Below is a small trained network, with its code and all its weights. Each question gives an input and a target symbol and asks what happens when units are switched off, that is, made to give their printed mean instead of their output.

import numpy as np


def w(rows, s, z=0):
    codes = np.array(rows[::2]) - 128.0
    scale = np.full(codes.shape[1], s)
    scale[-1] = z or s
    return codes * scale


def norm(h):
    return h / np.sqrt((h * h).mean(-1, keepdims=True) + 1e-5)


def f(y):
    return np.maximum(y, 0)


def softmax(a):
    e = np.exp(a - a.max(-1, keepdims=True))
    return e / e.sum(-1, keepdims=True)


def log_softmax(a):
    a = a - a.max(-1, keepdims=True)
    return a - np.log(np.exp(a).sum(-1, keepdims=True))


def net(x, mask):
    ids = ['γδεθπστφψω'.index(c) for c in x.split()]
    T = len(ids)
    res = E[ids] + P[:T]
    u = 0
    for l in range(2):
        r = norm(res)
        for j in range(2):
            rows = slice(2 * j, 2 * j + 2)
            q, k, v = (r @ M[l][rows].T for M in (Q, K, V))
            z = softmax(np.where(np.tri(T) > 0, q @ k.T / 2**0.5, -1e9)) @ v
            o = O[l][rows]
            res = res + np.where(mask[u + j], z, o[:, -1]) @ o[:, :-1]
        u += 2
        y = f(norm(res) @ A[l][:, :-1].T + A[l][:, -1])
        res = res + np.where(mask[u : u + 4], y, B[l][:, -1]) @ B[l][:, :-1]
        u += 4
    return log_softmax(norm(res)[-1] @ U[:, :-1].T + U[:, -1])


Q, K, V, O, A, B = {}, {}, {}, {}, {}, {}
E = w([
[83,177,147,96,80,51,109,93,90,55,163],'γ',
[178,155,137,104,162,123,180,122,181,68,119],'δ',
[63,116,111,96,129,136,171,189,82,106,30],'ε',
[208,143,214,111,179,86,146,131,49,250,129],'θ',
[91,54,208,92,199,214,95,139,154,221,154],'π',
[106,193,25,135,150,157,104,204,126,185,147],'σ',
[174,167,138,195,138,108,66,152,144,201,66],'τ',
[164,93,118,194,43,215,121,165,183,155,109],'φ',
[47,191,35,62,140,78,103,21,161,169,64],'ψ',
[207,104,78,124,102,244,160,120,33,137,146],'ω',
],0.021)
P = w([
[171,8,83,152,123,75,167,105,64,254,165],'0',
[124,119,169,104,155,170,56,126,79,182,146],'1',
[151,112,145,91,170,167,57,125,121,151,156],'2',
[154,125,169,94,157,167,73,125,116,161,147],'3',
[150,118,169,105,178,170,63,125,112,166,156],'4',
[160,132,165,87,154,161,82,125,139,158,149],'5',
[173,153,172,68,126,167,102,116,120,171,147],'6',
],0.0078)
Q[0] = w([
[159,73,165,104,196,160,183,88,132,101,132],'0.h1',
[162,79,141,151,135,112,202,168,252,43,119],'0.h1',
[183,142,96,90,140,227,158,167,207,138,111],'0.h2',
[152,153,122,118,165,86,161,87,197,81,120],'0.h2',
],0.012)
K[0] = w([
[108,14,105,104,118,92,161,91,45,200,149],'0.h1',
[54,39,101,191,7,95,101,146,75,189,128],'0.h1',
[142,97,82,140,132,108,246,158,190,150,176],'0.h2',
[69,73,83,165,80,70,124,97,96,205,130],'0.h2',
],0.011)
V[0] = w([
[185,71,107,147,161,143,252,146,178,104,82],'0.h1',
[166,91,143,38,127,156,134,67,42,89,226],'0.h1',
[182,128,168,113,188,44,138,84,92,89,22],'0.h2',
[165,254,45,108,151,183,145,48,170,126,51],'0.h2',
],0.0063)
O[0] = w([
[74,75,120,84,71,195,53,174,152,137,125,250],'0.h1',
[212,93,140,103,114,254,138,101,98,130,178,150],'0.h1',
[126,194,141,95,117,107,58,132,98,107,90,33],'0.h2',
[150,110,113,52,84,38,106,110,149,76,174,233],'0.h2',
],0.0089,0.002)
A[0] = w([
[75,132,45,155,205,154,183,165,92,91,105,154],'0.n1',
[102,118,99,215,69,195,139,167,78,113,50,53],'0.n2',
[145,154,178,176,101,57,161,53,77,55,231,1],'0.n3',
[114,211,117,176,146,176,176,1,142,120,124,80],'0.n4',
],0.0095,0.0067)
B[0] = w([
[69,160,106,93,59,140,167,143,104,166,162,253],'0.n1',
[139,63,108,125,72,115,202,124,163,64,69,252],'0.n2',
[74,190,251,167,62,109,52,104,53,104,195,176],'0.n3',
[99,110,52,126,134,59,56,108,117,92,126,185],'0.n4',
],0.013,0.0039)
Q[1] = w([
[96,109,140,8,61,120,128,160,224,178,145],'1.h1',
[170,150,132,77,40,94,98,103,105,142,157],'1.h1',
[148,176,106,152,177,127,147,122,191,100,178],'1.h2',
[120,143,132,171,203,103,222,90,96,125,192],'1.h2',
],0.012)
K[1] = w([
[119,169,135,84,179,159,199,152,230,66,150],'1.h1',
[156,193,113,89,134,128,150,103,135,74,147],'1.h1',
[113,67,108,122,101,130,11,177,136,149,132],'1.h2',
[102,74,118,130,85,100,92,136,60,225,147],'1.h2',
],0.013)
V[1] = w([
[235,49,110,82,58,79,40,203,33,108,166],'1.h1',
[219,189,118,212,189,44,181,156,36,38,90],'1.h1',
[115,144,227,18,25,79,94,209,197,152,127],'1.h2',
[108,200,81,71,147,238,2,190,145,97,50],'1.h2',
],0.0074)
O[1] = w([
[80,134,86,93,37,118,149,247,70,109,150,148],'1.h1',
[177,142,118,235,47,157,161,129,97,150,160,2],'1.h1',
[67,194,214,142,123,187,168,141,163,76,82,184],'1.h2',
[125,226,67,132,183,171,187,162,172,118,127,127],'1.h2',
],0.012,0.0066)
A[1] = w([
[118,143,57,50,148,116,89,174,170,94,191,39],'1.n1',
[141,4,192,166,78,98,102,57,117,112,99,2],'1.n2',
[149,143,146,230,158,58,93,169,149,146,57,12],'1.n3',
[114,143,56,168,148,133,171,202,143,171,179,88],'1.n4',
],0.014,0.0097)
B[1] = w([
[157,128,166,199,108,64,163,114,108,187,107,253],'1.n1',
[148,109,97,186,138,85,158,212,231,132,122,229],'1.n2',
[147,150,136,174,96,254,132,90,100,154,47,184],'1.n3',
[32,100,137,151,130,189,151,84,149,141,177,196],'1.n4',
],0.018,0.0059)
U = w([
[144,85,126,189,101,129,140,173,222,73,142,153],'γ',
[161,118,2,100,113,204,131,140,96,81,191,250],'δ',
[180,217,111,138,219,148,226,133,135,51,165,217],'ε',
[166,147,45,108,139,73,126,72,125,131,97,189],'θ',
[143,151,155,186,72,219,106,83,148,139,56,48],'π',
[96,132,211,137,33,140,83,126,129,48,185,145],'σ',
[90,64,189,104,173,179,67,92,160,104,132,150],'τ',
[196,149,207,128,116,83,208,179,74,200,110,18],'φ',
[43,156,113,175,130,155,191,125,151,189,203,4],'ψ',
[65,142,143,62,112,135,179,208,81,114,67,131],'ω',
],0.0078,0.0032)

Each question gives the input, a string of symbols that net reads in full, and the target symbol t.
The units are the heads (2 rows each of Q, K, V and O) and the neurons (one row each of A and B). Each row of codes is followed by its name. A weight is (code - 128) times the scale printed after its matrix; where a second scale follows, it is the last column's (O, A, B and U).
mask holds one flag per unit, layer by layer, with each layer's heads first. A switched-off unit (its flag False) gives its mean, the last column of its rows in O or B, instead of its output. The means were averaged over made-up inputs and are rounded, as every weight is.
A unit's drop is (log p(t) with every unit on - log p(t) with that unit switched off) / (log p(t) with every unit on - log p(t) with every unit switched off).
The circuit of an input: a set's keep is (log p(t) with only the set's units on - log p(t) with every unit switched off) / (log p(t) with every unit on - log p(t) with every unit switched off). Starting from all 12 units, units are removed one at a time, each time the one whose removal leaves the highest keep (on an exact tie, the one counted first), for as long as the keep stays at least 0.8.
units of the circuit, in order: the units of the circuit, biggest drop first
unit that matters most: the unit with the biggest drop
top k neurons: the k neurons with the biggest drops, biggest first
heads that matter: for each layer, one digit per head in row order, 1 if its drop is at least 0.15 and else 0, layers parted by /
input ψ γ σ θ δ τ σ, target σ: units of the circuit, in order => [0.h2 1.h2 0.h1]
input φ τ τ θ δ τ, target τ: unit that matters most => 0.h2
input φ σ ε φ δ, target τ: heads that matter => 11 / 10
input ε θ ε δ π φ π, target ε: heads that matter => 11 / 01
input φ ε φ ψ δ φ, target τ: heads that matter => 11 / 10
input γ σ φ ε σ δ, target δ: heads that matter => 11 / 10
input τ φ φ δ π σ, target π: units of the circuit, in order => [0.h1 1.h1]
input θ ψ ε ω γ δ φ, target ψ: heads that matter => 11 / 01
input φ δ σ, target τ: units of the circuit, in order => [1.h1 0.h2 0.h1]
input θ γ σ φ π τ δ, target ψ: heads that matter => 01 / 11
input δ φ ε ε ω, target ω: units of the circuit, in order => [0.h1 1.h1 1.n1]
input φ σ ω δ ψ, target τ: units of the circuit, in order => [0.h1 1.h1 0.h2]
input τ θ φ σ γ δ ε, target π: units of the circuit, in order => [1.h1 0.h1]
input φ π ψ σ δ τ, target τ: unit that matters most => 0.h2
input γ σ θ δ θ, target δ: units of the circuit, in order => [0.h1 1.h2 0.n4 0.h2]
input φ φ γ θ ε θ δ, target τ: units of the circuit, in order => [1.h1 0.h2 0.h1 0.n2]
input φ δ τ σ γ, target τ: units of the circuit, in order => [0.h1 0.h2 1.h1]
input π ε θ ε ψ ω δ, target θ: top 2 neurons => [0.n3 0.n4]
input ω ε δ τ, target φ: heads that matter => 11 / 01
input δ φ ω θ τ φ, target ω: units of the circuit, in order => [0.h1 1.h1]
input φ ε ψ δ ε ε, target τ: unit that matters most => 0.h2
input δ θ ψ σ θ π, target ω: units of the circuit, in order => [1.h1 0.h1 0.h2]
input ω φ φ δ, target φ: top 2 neurons => [1.n1 1.n4]
